Here is a tiny trained network, its code and every weight. The questions are about switching its units off for an input and a class, where a switched-off unit gives its printed mean instead of its output.

import numpy as np


def w(rows, s, z=0):
    codes = np.array(rows[::2]) - 128.0
    scale = np.full(codes.shape[1], s)
    scale[-1] = z or s
    return codes * scale


def norm(h):
    return h / np.sqrt((h * h).mean(-1, keepdims=True) + 1e-5)


def f(y):
    return np.maximum(y, 0)


def log_softmax(a):
    a = a - a.max(-1, keepdims=True)
    return a - np.log(np.exp(a).sum(-1, keepdims=True))


def net(x, mask):
    res = np.array(x, float).reshape(1, 3) / 4 @ E
    u = 0
    for l in range(2):
        y = f(norm(res) @ A[l][:, :-1].T + A[l][:, -1])
        res = res + np.where(mask[u : u + 7], y, B[l][:, -1]) @ B[l][:, :-1]
        u += 7
    return log_softmax(norm(res)[-1] @ U[:, :-1].T + U[:, -1])


A, B = {}, {}
E = w([
[187,107,80,196,150,172,223,202,242,120,179],'x0',
[135,149,28,38,149,215,152,145,54,8,143],'x1',
[186,179,129,104,126,71,39,24,196,74,186],'x2',
],0.011)
A[0] = w([
[178,172,181,135,121,95,90,39,129,74,206,3],'0.n0',
[115,134,103,74,146,37,68,136,90,111,86,101],'0.n1',
[79,157,188,198,76,53,76,154,105,162,78,135],'0.n2',
[172,140,99,190,138,204,164,168,207,163,68,15],'0.n3',
[138,152,123,180,186,143,140,124,169,137,253,14],'0.n4',
[157,110,150,63,173,190,137,91,47,36,122,23],'0.n5',
[72,105,65,160,126,140,131,172,105,68,62,44],'0.n6',
],0.0068,0.0043)
B[0] = w([
[164,94,45,183,154,83,117,151,65,169,89,210],'0.n0',
[166,1,184,110,90,130,173,182,190,90,174,203],'0.n1',
[45,200,59,88,168,145,156,148,143,68,144,254],'0.n2',
[135,89,125,52,118,152,129,157,181,142,189,212],'0.n3',
[100,52,121,61,99,111,104,137,129,129,153,185],'0.n4',
[19,197,78,139,111,183,133,123,174,106,157,214],'0.n5',
[132,190,97,123,180,156,94,84,140,172,177,180],'0.n6',
],0.0091,0.0061)
A[1] = w([
[53,131,226,75,89,117,75,71,9,142,84,103],'1.n0',
[45,142,103,93,130,158,146,129,146,202,158,148],'1.n1',
[225,168,145,130,104,100,83,23,157,88,147,3],'1.n2',
[120,119,153,161,135,183,175,172,69,171,67,43],'1.n3',
[124,96,185,129,126,162,191,173,65,169,53,66],'1.n4',
[72,152,218,185,126,76,137,115,189,218,118,43],'1.n5',
[113,118,69,138,129,130,83,144,177,132,159,152],'1.n6',
],0.012,0.0053)
B[1] = w([
[171,80,147,148,135,176,209,200,230,156,161,217],'1.n0',
[157,127,164,142,121,57,72,77,104,103,81,253],'1.n1',
[175,185,169,176,135,160,130,93,51,215,157,175],'1.n2',
[157,189,115,120,82,124,62,64,118,194,201,169],'1.n3',
[225,144,116,196,164,76,100,42,74,154,153,170],'1.n4',
[52,194,34,59,128,252,139,135,90,21,139,203],'1.n5',
[104,122,176,150,121,108,131,136,111,162,69,224],'1.n6',
],0.012)
U = w([
[11,198,66,104,123,218,124,121,109,47,129,138],'0',
[195,161,125,185,128,100,79,73,69,216,158,174],'1',
[164,48,175,133,126,158,203,192,255,154,174,162],'2',
[107,73,150,143,117,3,69,115,101,120,38,166],'3',
[102,125,166,90,144,102,139,156,84,150,132,3],'4',
],0.017,0.0053)

Each question gives the input, the list of numbers given to net, and the class t.
The units are the neurons (one row each of A and B). Each row of codes is followed by its name. A weight is (code - 128) times the scale printed after its matrix; where a second scale follows, it is the last column's (A, B and U).
mask holds one flag per neuron, layer by layer. A switched-off neuron (its flag False) gives its mean, the last column of its row in B, instead of its output. The means were averaged over made-up inputs and are rounded, as every weight is.
A unit's drop is (log p(t) with every unit on - log p(t) with that unit switched off) / (log p(t) with every unit on - log p(t) with every unit switched off).
unit that matters most: the unit with the biggest drop
top k neurons: the k neurons with the biggest drops, biggest first
k most important neurons of layer l: the k neurons of layer l with the biggest drops, biggest first
drop when u is switched off: that unit's drop, to one decimal
input [-6,-4,-6], class 1: 3 most important neurons of layer 1 => [1.n4 1.n3 1.n1]
input [6,5,5], class 2: top neuron => [1.n5]
input [-5,-5,-6], class 1: top 3 neurons => [1.n4 1.n3 0.n5]
input [-3,-3,0], class 3: 2 most important neurons of layer 1 => [1.n5 1.n1]
input [0,1,3], class 3: top 2 neurons => [0.n0 1.n0]
input [-3,3,1], class 3: top 3 neurons => [0.n5 1.n5 0.n2]
input [8,7,5], class 2: top 2 neurons => [1.n5 0.n2]
input [-4,1,-2], class 2: top 4 neurons => [1.n0 1.n5 0.n3 0.n0]
input [1,-3,-3], class 3: 2 most important neurons of layer 0 => [0.n2 0.n3]
input [1,3,-4], class 1: top 2 neurons => [1.n5 0.n2]
input [-6,-5,-7], class 1: 3 most important neurons of layer 1 => [1.n4 1.n3 1.n1]
input [-3,1,2], class 3: 2 most important neurons of layer 1 => [1.n5 1.n0]
input [-8,7,4], class 2: 2 most important neurons of layer 0 => [0.n2 0.n1]
input [-7,-6,-6], class 2: top 3 neurons => [1.n0 0.n5 0.n0]
input [6,-8,5], class 0: top neuron => [1.n5]
input [-8,7,7], class 2: 3 most important neurons of layer 0 => [0.n2 0.n1 0.n6]
input [4,-4,4], class 0: 4 most important neurons of layer 1 => [1.n5 1.n0 1.n1 1.n4]
input [6,-5,-7], class 1: top 2 neurons => [1.n4 1.n0]
input [1,2,-4], class 1: top 2 neurons => [0.n2 1.n3]
input [0,-2,-2], class 3: unit that matters most => 0.n2
input [1,-1,3], class 3: top 2 neurons => [0.n0 0.n4]
input [-1,2,-3], class 3: 2 most important neurons of layer 1 => [1.n1 1.n5]
input [-5,3,-8], class 1: drop when 0.n1 is switched off => 0.0
input [2,1,3], class 3: drop when 0.n0 is switched off => 0.6
input [-8,4,-3], class 2: drop when 1.n0 is switched off => 0.8
input [2,3,8], class 1: drop when 1.n2 is switched off => 0.1
input [6,4,-7], class 1: unit that matters most => 1.n0
